Below is a small trained network, with its code and all its weights. Each question gives an input and a class and asks what happens when units are switched off, that is, made to give their printed mean instead of their output.

import numpy as np


def w(rows, s, z=0):
    codes = np.array(rows[::2]) - 128.0
    scale = np.full(codes.shape[1], s)
    scale[-1] = z or s
    return codes * scale


def f(y):
    return np.maximum(y, 0)


def log_softmax(a):
    a = a - a.max(-1, keepdims=True)
    return a - np.log(np.exp(a).sum(-1, keepdims=True))


def net(x, mask):
    res = np.array(x, float).reshape(1, 6) / 4 @ E
    y = f(res @ A[0][:, :-1].T + A[0][:, -1])
    res = res + np.where(mask, y, B[0][:, -1]) @ B[0][:, :-1]
    return log_softmax(res[-1] @ U[:, :-1].T + U[:, -1])


A, B = {}, {}
E = w([
[161,137,117,137],'x0',
[120,125,133,125],'x1',
[118,16,27,45],'x2',
[117,125,132,124],'x3',
[90,118,137,119],'x4',
[159,6,224,202],'x5',
],0.013)
A[0] = w([
[43,151,113,148,99],'N0',
[92,233,204,152,62],'N1',
[142,223,173,132,3],'N2',
[192,235,104,217,91],'N3',
[116,254,129,40,78],'N4',
[100,202,144,177,65],'N5',
[89,226,51,129,123],'N6',
],0.0072,0.0025)
B[0] = w([
[84,172,189,107,160],'N0',
[149,190,20,30,247],'N1',
[121,68,109,98,213],'N2',
[59,121,111,140,241],'N3',
[202,137,254,221,254],'N4',
[125,228,62,42,206],'N5',
[168,70,193,170,245],'N6',
],0.0098,0.0091)
U = w([
[152,147,251,204,254],'0',
[129,164,78,72,2],'1',
],0.018,0.00077)

Each question gives the input, the list of numbers given to net, and the class t.
The units are the neurons (one row each of A and B). Each row of codes is followed by its name. A weight is (code - 128) times the scale printed after its matrix; where a second scale follows, it is the last column's (A, B and U).
mask holds one flag per neuron, in row order. A switched-off neuron (its flag False) gives its mean, the last column of its row in B, instead of its output. The means were averaged over made-up inputs and are rounded, as every weight is.
A unit's drop is (log p(t) with every unit on - log p(t) with that unit switched off) / (log p(t) with every unit on - log p(t) with every unit switched off).
The circuit of an input: a set's keep is (log p(t) with only the set's units on - log p(t) with every unit switched off) / (log p(t) with every unit on - log p(t) with every unit switched off). Starting from all 7 units, units are removed one at a time, each time the one whose removal leaves the highest keep (on an exact tie, the one counted first), for as long as the keep stays at least 0.8.
circuit, biggest first: the units of the circuit, biggest drop first
most important unit: the unit with the biggest drop
top k neurons: the k neurons with the biggest drops, biggest first
drop of u: that unit's drop, to one decimal
input [2,-2,4,2,-1,-5], class 0: most important unit => N1
input [6,-2,-8,-8,6,-4], class 1: top 2 neurons => [N1, N5]
input [-6,8,-8,6,-1,6], class 1: circuit, biggest first => [N1, N4]
input [8,7,2,7,-5,-2], class 0: top 3 neurons => [N1, N5, N2]
input [7,1,-5,-7,3,-4], class 1: top 4 neurons => [N1, N5, N2, N3]
input [-1,1,4,-1,6,-4], class 0: circuit, biggest first => [N1, N5, N6]
input [8,-4,-7,6,0,-5], class 1: top 4 neurons => [N1, N5, N2, N3]
input [5,5,2,-7,-6,-3], class 0: top 2 neurons => [N1, N5]
input [-1,6,-3,-3,-6,-6], class 0: top 2 neurons => [N4, N6]
input [-8,0,-3,8,-1,2], class 1: top 2 neurons => [N4, N6]
input [7,-2,-8,-3,5,6], class 1: top 2 neurons => [N1, N4]
input [6,-1,-6,-3,-8,3], class 1: drop of N0 => 0.0
input [6,2,-2,3,3,-6], class 0: drop of N4 => 0.7
input [-3,-3,-8,6,2,-3], class 1: circuit, biggest first => [N1]
input [-4,0,-5,-6,-2,-3], class 1: drop of N5 => 0.5
